Below are the code and all the weights of a small trained network. Each question names an input and a class and asks about switching units off, where a switched-off unit gives its printed mean instead of its output.

import numpy as np


def w(rows, s, z=0):
    codes = np.array(rows[::2]) - 128.0
    scale = np.full(codes.shape[1], s)
    scale[-1] = z or s
    return codes * scale


def f(y):
    return y / 2 * (1 + np.tanh(0.7978845608 * (y + 0.044715 * y**3)))


def log_softmax(a):
    a = a - a.max(-1, keepdims=True)
    return a - np.log(np.exp(a).sum(-1, keepdims=True))


def net(x, mask):
    res = np.array(x, float).reshape(1, 3) / 4 @ E
    y = f(res @ A[0][:, :-1].T + A[0][:, -1])
    res = res + np.where(mask, y, B[0][:, -1]) @ B[0][:, :-1]
    return log_softmax(res[-1] @ U[:, :-1].T + U[:, -1])


A, B = {}, {}
E = w([
[85,74,112,174,97,89,196,99,74],'x0',
[80,111,140,203,90,165,169,227,169],'x1',
[82,131,82,52,252,129,155,181,119],'x2',
],0.012)
A[0] = w([
[141,203,158,42,134,192,21,116,138,250],'N0',
[93,120,168,140,214,206,179,151,122,186],'N1',
[163,178,151,167,112,142,28,87,155,152],'N2',
[131,112,138,181,60,155,79,207,201,167],'N3',
[97,31,204,167,68,99,112,118,128,235],'N4',
[125,127,150,145,84,79,130,109,156,54],'N5',
[104,90,127,250,179,107,206,145,128,140],'N6',
[172,206,145,56,193,151,80,126,129,221],'N7',
[69,132,119,217,108,130,213,125,52,208],'N8',
[111,122,107,154,88,35,112,68,2,217],'N9',
],0.0091,0.0021)
B[0] = w([
[187,193,157,80,87,76,142,105,196,243],'N0',
[153,109,164,106,149,150,111,184,103,187],'N1',
[155,167,142,96,113,156,101,140,117,212],'N2',
[168,92,179,179,113,167,139,130,123,244],'N3',
[113,116,98,160,76,74,146,107,81,228],'N4',
[82,123,102,196,144,113,153,147,98,164],'N5',
[171,130,161,101,111,146,89,122,156,212],'N6',
[187,131,139,89,98,56,79,105,120,235],'N7',
[248,122,148,118,109,135,134,96,138,232],'N8',
[135,148,85,130,148,94,152,101,79,241],'N9',
],0.011)
U = w([
[134,114,43,136,164,36,189,43,86,169],'0',
[65,155,89,110,146,137,156,106,182,1],'1',
[177,170,156,45,78,53,89,88,197,200],'2',
[129,135,160,54,204,196,150,254,114,151],'3',
[42,114,134,151,171,119,114,88,177,4],'4',
[120,62,179,172,92,182,125,113,127,175],'5',
],0.0099,0.0027)

Each question gives the input, the list of numbers given to net, and the class t.
The units are the neurons (one row each of A and B). Each row of codes is followed by its name. A weight is (code - 128) times the scale printed after its matrix; where a second scale follows, it is the last column's (A, B and U).
mask holds one flag per neuron, in row order. A switched-off neuron (its flag False) gives its mean, the last column of its row in B, instead of its output. The means were averaged over made-up inputs and are rounded, as every weight is.
A unit's drop is (log p(t) with every unit on - log p(t) with that unit switched off) / (log p(t) with every unit on - log p(t) with every unit switched off).
The circuit of an input: a set's keep is (log p(t) with only the set's units on - log p(t) with every unit switched off) / (log p(t) with every unit on - log p(t) with every unit switched off). Starting from all 10 units, units are removed one at a time, each time the one whose removal leaves the highest keep (on an exact tie, the one counted first), for as long as the keep stays at least 0.8.
circuit, biggest first: the units of the circuit, biggest drop first
top k neurons: the k neurons with the biggest drops, biggest first
drop when u is switched off: that unit's drop, to one decimal
input [1,6,2], class 5: circuit, biggest first -> (N0)
input [-4,2,-6], class 5: circuit, biggest first -> (N3; N7)
input [5,2,4], class 3: circuit, biggest first -> (N7; N1)
input [5,5,-1], class 5: top 2 neurons -> (N0; N7)
input [0,6,2], class 3: top 3 neurons -> (N1; N4; N7)
input [8,5,-8], class 0: top 2 neurons -> (N4; N9)
input [-7,4,8], class 2: top 2 neurons -> (N7; N0)
input [-7,6,-5], class 5: top 2 neurons -> (N3; N7)
input [-5,5,-3], class 5: drop when N3 is switched off -> 0.2
input [-1,8,1], class 5: drop when N3 is switched off -> 0.3
input [7,3,-4], class 0: drop when N9 is switched off -> 0.4
